Below are the code and all the weights of a small trained network. Each question names an input and a class and asks about switching units off, where a switched-off unit gives its printed mean instead of its output.

import numpy as np


def w(rows, s, z=0):
    codes = np.array(rows[::2]) - 128.0
    scale = np.full(codes.shape[1], s)
    scale[-1] = z or s
    return codes * scale


def f(y):
    return np.maximum(y, 0)


def log_softmax(a):
    a = a - a.max(-1, keepdims=True)
    return a - np.log(np.exp(a).sum(-1, keepdims=True))


def net(x, mask):
    res = np.array(x, float).reshape(1, 8) / 4 @ E
    y = f(res @ A[0][:, :-1].T + A[0][:, -1])
    res = res + np.where(mask, y, B[0][:, -1]) @ B[0][:, :-1]
    return log_softmax(res[-1] @ U[:, :-1].T + U[:, -1])


A, B = {}, {}
E = w([
[37,172,137,152,86,184,217],'x0',
[180,43,89,108,73,42,195],'x1',
[177,177,130,254,83,109,106],'x2',
[119,141,142,107,131,113,127],'x3',
[123,121,129,137,120,133,123],'x4',
[25,165,94,196,200,17,117],'x5',
[129,126,134,132,134,130,128],'x6',
[133,142,117,123,130,130,128],'x7',
],0.0069)
A[0] = w([
[77,126,132,168,80,185,222,2],'neuron 0',
[132,148,124,154,150,214,58,127],'neuron 1',
[179,76,110,126,148,120,5,5],'neuron 2',
[182,170,173,211,72,106,115,60],'neuron 3',
[199,124,156,106,80,211,140,61],'neuron 4',
[186,79,104,144,104,85,209,74],'neuron 5',
],0.013,0.0063)
B[0] = w([
[226,223,230,134,169,126,117,214],'neuron 0',
[84,151,80,28,92,156,121,237],'neuron 1',
[190,249,223,160,135,118,200,209],'neuron 2',
[81,33,141,44,151,136,181,230],'neuron 3',
[67,116,84,219,178,45,121,253],'neuron 4',
[51,208,115,50,120,201,76,244],'neuron 5',
],0.012,0.0066)
U = w([
[190,192,255,119,134,173,156,14],'0',
[93,50,138,43,181,202,198,174],'1',
[120,124,91,104,131,174,134,224],'2',
[70,162,83,20,125,228,112,2],'3',
[121,96,129,125,132,188,128,240],'4',
[29,127,90,222,168,53,111,61],'5',
[120,109,130,103,92,173,114,194],'6',
],0.0072,0.0086)

Each question gives the input, the list of numbers given to net, and the class t.
The units are the neurons (one row each of A and B). Each row of codes is followed by its name. A weight is (code - 128) times the scale printed after its matrix; where a second scale follows, it is the last column's (A, B and U).
mask holds one flag per neuron, in row order. A switched-off neuron (its flag False) gives its mean, the last column of its row in B, instead of its output. The means were averaged over made-up inputs and are rounded, as every weight is.
A unit's drop is (log p(t) with every unit on - log p(t) with that unit switched off) / (log p(t) with every unit on - log p(t) with every unit switched off).
unit that matters most: the unit with the biggest drop
k most important neurons: the k neurons with the biggest drops, biggest first
drop when u is switched off: that unit's drop, to one decimal
input [-1,-2,7,7,2,1,0,-6], class 1: unit that matters most => neuron 3
input [-7,8,-4,4,-5,8,5,-4], class 3: 3 most important neurons => [neuron 5; neuron 4; neuron 0]
input [-1,-7,4,-8,4,3,-3,5], class 3: 2 most important neurons => [neuron 1; neuron 4]
input [-7,1,-2,2,7,7,6,7], class 0: 2 most important neurons => [neuron 2; neuron 4]
input [-2,4,7,7,4,7,5,-1], class 1: 2 most important neurons => [neuron 3; neuron 4]
input [4,-8,4,-1,-4,5,6,-1], class 3: 2 most important neurons => [neuron 1; neuron 4]
input [-5,-1,7,-3,-5,-2,-1,-7], class 1: 2 most important neurons => [neuron 3; neuron 0]
input [-3,5,5,4,4,-7,-2,-5], class 5: 3 most important neurons => [neuron 4; neuron 1; neuron 0]
input [6,0,-6,3,-4,-4,4,3], class 0: 2 most important neurons => [neuron 0; neuron 3]
input [1,-3,7,-4,0,8,8,-7], class 4: 2 most important neurons => [neuron 4; neuron 3]
input [8,4,8,0,-7,0,-4,0], class 0: 2 most important neurons => [neuron 0; neuron 1]
input [-4,-6,8,-6,1,4,2,-8], class 1: 2 most important neurons => [neuron 3; neuron 5]
input [5,-8,6,-5,-2,6,2,-3], class 3: 2 most important neurons => [neuron 1; neuron 4]
input [-7,7,-3,-3,2,-6,5,4], class 0: unit that matters most => neuron 2
input [6,2,8,1,-6,-5,-1,4], class 1: 2 most important neurons => [neuron 3; neuron 2]
input [0,-1,8,-7,-8,-7,-2,-8], class 1: 2 most important neurons => [neuron 3; neuron 1]
input [8,1,-8,-3,-2,0,6,3], class 0: drop when neuron 0 is switched off => 0.7
input [-4,4,6,0,-1,5,-2,3], class 1: drop when neuron 0 is switched off => 0.1
input [-1,-7,8,-6,-5,-1,-8,-6], class 1: drop when neuron 5 is switched off => 0.2
input [5,-2,-3,-6,4,1,5,-1], class 0: drop when neuron 4 is switched off => 0.2
input [-4,-8,5,6,-5,-1,8,-5], class 3: unit that matters most => neuron 1
